Each row is followed by roughly how far along a hidden order it lies, from 0 to 12. A new part has a new order.
(in the rows, 128 means zero)
[151 139 124  79 107 107 126 113 147 135 152  47 186 159 148 132 143 114
 133]
0
[109 135 134 118 152 147 139 138 141 129 127 222  93  44 134 127 116 157
 136]
12
[ 61 139 132 160 136 156 124 167 116 130 115 171  76 122 107 128  94 110
 119]
12
[173 126 127 138 115 134 117 113 144 164 155  92 149  38 162 133 114 106
 141]
0
[ 96 134 133 123 143 145 133 130 153 135 129 176 108  49 130 133  99 151
 137]
12
[ 23 138 130 100 128 120 142 162 130 105 121  96 125 212 114 131 119 127
 119]
12
[125 131 132 121 146 147 128 118 146 135 124 188 106  53 126 130 103 159
 138]
12
[ 85 119 125 170 101 131 111 155 124 161 144  33 136 122 144 135  91  70
 122]
0
[ 93 159 129  70 130 125 136 125 148 118 138 153 142 149 128 128 134 144
 134]
12
[ 51  95 129 191 111 137 116 158 130 147 125  14 121 137 127 142  67  96
 122]
0
[ 94 131 132  78 146 119 146 108 164 103 112 140 135 152 109 133 119 194
 136]
12
[195 122 122 139 109 112 124 133  93 130 144 109 145 148 150 119 174  81
 120]
0
[ 41 131 130 111 128 124 139 164 125 109 117 112 115 207 111 129 119 121
 116]
12
[ 45 117 134 162 143 150 132 173 129 129 110 142  78 100 111 133  83 133
 122]
12
[155 113 128 141 118 135 121 115 158 163 149  72 148  37 157 140  92 129
 143]
0
[139 116 126  96 114 109 132 120 143 137 147  62 164 124 150 133 134 125
 135]
0
[140  88 127 190 120 131 117 144 109 144 119  70 115 114 130 133 108 109
 122]
0
[180 113 126  86 124 102 140 106 143 127 143  84 169 135 155 129 163 141
 138]
0
[ 43  92 127 131 105 109 130 152 146 133 128   1 160 206 127 145  87 118
 122]
0
[ 24 162 131  52 129 122 141 124 173 114 132  93 154 179 115 137 102 159
 133]
12
[130  96 129 139 120 129 125 134 160 156 139  60 146  56 151 142  88 126
 139]
0

New part:
[131 110 111 116 142 150 128 106 106 136 156 162 127 101  92 121 155 164]
5
[145 113 127 148 164  98 103 123 163 136  91 103 147 129 132  89 119 146]
7
[150 116 156 143 119 129 135  84 106 157 129 121 158  90  92 134 139 101]
11
[152 130 121 125 143 126 130 126 129 101 102 102  91  97 113 133 156 148]
2
[149 111 139 158 131 132 129  89  90 151 164  95 123 114  50 117 149  91]
10
[162 138 122 137 157 109 114 110 137 120 147 103  73  45   4  81 137 156]
0
[153 127 130 135 180 133 111  77 103 129 161 163 107  53  45 109 164 168]
5
[150 133 123 121 134 118 132 129 137 111 106 105  89  79 112 134 160 164]
1
[131 101 105 138 149 125 108 121 158 172 122  91  88 156 167 140 104 101]
7
[159 122 146 141 159 147  91  75 153  88 127 124  83 104  61  55 154 146]
12
[147 121 120 140 175 139 110  84 107 140 163 143  93  68  61 132 157 156]
5
[141 112 152 117 111 140 111  93 166 110 103 155 108 128 154  77 154 171]
12
[138 106 121 143 145  99 109 147 166 118  88 113 177 145 115  97 129 151]
8
[139 104 127 119 145 163 102 142 144  95 158 101 137 146  55 155 139  85]
12
[163 115  95 188 227 140  78  78 137 142 139  43  43 104  41  95  77  82]
7
[162 138 133 135 186 135 124  79  92  80 137 159 169  92  43  52 117 123]
4
[153 134 126 124 136 104 122 120 144 129 142 118  88  59  42  89 142 160]
0
[141 105 121 151 136 101 124 146 131  85 100 151 160  97  82 132 130 101]
9
[155 135 131 127 168 134 130 100  98  87 112 148 173 106 102  71 118  99]
4
[131 103 128 134 122  91 128 159 154  97  83 160 188 123 114 132 152 120]
8
[140 109 112 145 164 123 102 105 153 164 136  90  80 133 151 139 109  97]
7
[149 109 116 164 161 106 112 134 133  80  99 129 154  88  37 114 130  97]
8
[136 114 100 115 110 127 132 150 146 143 138  99  82 107  86 120 130 153]
0
[144 109 125 152 139  97 126 143 123  84 104 155 159  87  79 129 128 102]
9
[151 120 123 154 185 118  97  86 138 154 152  98  81  94 116 131 121  96]
6
[153 123 109 139 184 156 122  86  88  94 160 140 153  99  15  64 105 143]
4
[147 120 118 131 172 148 122  89  95 113 163 154 134  75  40  87 144 160]
5
[138 116 114 117 148 150 136 110  99 104 146 161 172 130  81  82 111 141]
4
